Below are the code and all the weights of a small trained network. Each question names an input and a target symbol and asks about switching units off, where a switched-off unit gives its printed mean instead of its output.

import numpy as np


def w(rows, s, z=0):
    codes = np.array(rows[::2]) - 128.0
    scale = np.full(codes.shape[1], s)
    scale[-1] = z or s
    return codes * scale


def f(y):
    return np.maximum(y, 0)


def softmax(a):
    e = np.exp(a - a.max(-1, keepdims=True))
    return e / e.sum(-1, keepdims=True)


def log_softmax(a):
    a = a - a.max(-1, keepdims=True)
    return a - np.log(np.exp(a).sum(-1, keepdims=True))


def net(x, mask):
    ids = ['Πδηθμσω'.index(c) for c in x.split()]
    T = len(ids)
    res = E[ids] + P[:T]
    q, k, v = (res @ M[0].T for M in (Q, K, V))
    z = softmax(np.where(np.tri(T) > 0, q @ k.T / 4**0.5, -1e9)) @ v
    res = res + np.where(mask[0], z, O[0][:, -1]) @ O[0][:, :-1]
    y = f(res @ A[0][:, :-1].T + A[0][:, -1])
    res = res + np.where(mask[1:13], y, B[0][:, -1]) @ B[0][:, :-1]
    return log_softmax(res[-1] @ U[:, :-1].T + U[:, -1])


Q, K, V, O, A, B = {}, {}, {}, {}, {}, {}
E = w([
[144,66,120,177,80,45],'Π',
[190,77,156,151,118,70],'δ',
[6,119,168,224,92,22],'η',
[168,100,242,199,219,51],'θ',
[178,221,203,130,95,83],'μ',
[19,29,117,97,224,47],'σ',
[38,11,71,62,49,163],'ω',
],0.011)
P = w([
[254,127,49,153,243,223],'0',
[102,120,155,181,80,17],'1',
[108,136,154,143,71,24],'2',
[138,127,177,119,72,46],'3',
[126,115,197,107,89,67],'4',
[136,92,208,92,98,94],'5',
[97,123,221,104,95,121],'6',
[102,102,222,86,111,134],'7',
[84,77,234,80,106,176],'8',
[95,50,232,59,112,191],'9',
[67,53,251,76,109,179],'10',
],0.0058)
Q[0] = w([
[110,170,113,58,124,139],'H0',
[185,179,5,212,195,115],'H0',
[121,148,70,164,132,179],'H0',
[142,178,151,196,91,88],'H0',
],0.013)
K[0] = w([
[105,88,116,190,108,127],'H0',
[131,105,153,61,65,7],'H0',
[118,100,173,179,67,76],'H0',
[106,98,170,64,139,137],'H0',
],0.015)
V[0] = w([
[211,48,148,130,128,149],'H0',
[167,104,8,63,99,80],'H0',
[46,70,102,160,164,116],'H0',
[140,95,115,225,17,70],'H0',
],0.016)
O[0] = w([
[92,239,49,102,185,145,235],'H0',
[24,118,210,44,175,194,169],'H0',
[119,11,57,107,162,94,254],'H0',
[11,109,93,239,159,193,145],'H0',
],0.011,0.0073)
A[0] = w([
[59,125,98,88,4,97,97],'N0',
[129,118,98,81,64,162,106],'N1',
[114,135,5,123,255,88,166],'N2',
[110,199,137,44,173,84,218],'N3',
[134,146,132,149,88,49,175],'N4',
[161,86,165,63,144,93,32],'N5',
[156,163,62,250,151,177,56],'N6',
[147,185,102,153,40,139,166],'N7',
[192,49,112,181,137,131,252],'N8',
[155,189,52,122,121,207,156],'N9',
[123,196,75,64,102,107,203],'N10',
[123,115,70,106,6,175,54],'N11',
],0.0095,0.0025)
B[0] = w([
[168,186,105,124,104,153,164],'N0',
[152,142,162,157,112,139,140],'N1',
[173,167,118,6,81,170,249],'N2',
[167,73,163,181,71,105,218],'N3',
[117,89,156,81,177,115,158],'N4',
[106,207,144,177,158,113,183],'N5',
[125,171,123,168,188,74,176],'N6',
[84,102,143,163,181,111,147],'N7',
[67,136,124,130,64,94,190],'N8',
[125,117,86,211,138,166,151],'N9',
[121,60,117,173,97,158,173],'N10',
[155,167,162,168,140,195,137],'N11',
],0.015,0.02)
U = w([
[75,136,180,122,16,203,248],'Π',
[66,61,212,56,31,146,148],'δ',
[3,153,142,124,40,118,194],'η',
[147,231,176,110,70,96,2],'θ',
[145,115,92,117,106,151,54],'μ',
[39,182,148,74,147,205,40],'σ',
[56,133,214,175,96,137,137],'ω',
],0.0051,0.0031)

Each question gives the input, a string of symbols that net reads in full, and the target symbol t.
The units are the heads (4 rows each of Q, K, V and O) and the neurons (one row each of A and B). Each row of codes is followed by its name. A weight is (code - 128) times the scale printed after its matrix; where a second scale follows, it is the last column's (O, A, B and U).
mask holds one flag per unit, heads first, then neurons. A switched-off unit (its flag False) gives its mean, the last column of its rows in O or B, instead of its output. The means were averaged over made-up inputs and are rounded, as every weight is.
A unit's drop is (log p(t) with every unit on - log p(t) with that unit switched off) / (log p(t) with every unit on - log p(t) with every unit switched off).
The circuit of an input: a set's keep is (log p(t) with only the set's units on - log p(t) with every unit switched off) / (log p(t) with every unit on - log p(t) with every unit switched off). Starting from the 12 units with the biggest drops (on a tie, the unit counted first), units are removed one at a time, each time the one whose removal leaves the highest keep (on an exact tie, the one counted first), for as long as the keep stays at least 0.8.
units of the circuit, in order: the units of the circuit, biggest drop first
most important unit: the unit with the biggest drop
top k neurons: the k neurons with the biggest drops, biggest first
drop when u is switched off: that unit's drop, to one decimal
input σ η η θ η ω Π, target θ: top 2 neurons -> N5, N0
input η δ η ω ω ω Π η θ η θ, target η: units of the circuit, in order -> N8, H0
input δ σ μ, target δ: most important unit -> N5
input μ μ Π η θ δ Π δ θ σ, target ω: top 2 neurons -> N2, N7
input μ μ η η δ σ ω, target ω: units of the circuit, in order -> H0, N2, N7
input η Π δ, target η: top 2 neurons -> N8, N6
input ω η δ η δ η, target δ: top 3 neurons -> N3, N6, N9
input θ ω η, target μ: units of the circuit, in order -> H0, N10, N8, N5
input μ σ σ θ Π, target ω: units of the circuit, in order -> H0, N2
input Π ω η η μ, target σ: top 2 neurons -> N3, N8
input θ ω θ δ μ, target μ: units of the circuit, in order -> H0, N8, N9, N10
input η η μ, target η: top 2 neurons -> N8, N3
input μ δ ω Π η η δ ω δ η, target ω: top 3 neurons -> N2, N7, N8
input η θ η η δ Π, target η: top 3 neurons -> N8, N6, N3
input η θ η θ μ μ Π θ Π, target η: top 2 neurons -> N8, N3
input ω σ η η σ μ, target δ: top neuron -> N3
input η η μ η δ η δ η μ δ μ, target ω: top 2 neurons -> N2, N6
input Π Π η ω Π η μ δ η ω, target σ: top 3 neurons -> N3, N8, N10
input σ η η ω η Π, target θ: drop when H0 is switched off -> 1.2
input Π η Π, target σ: drop when N8 is switched off -> 0.1
input δ Π θ η θ Π σ, target Π: drop when H0 is switched off -> 1.1
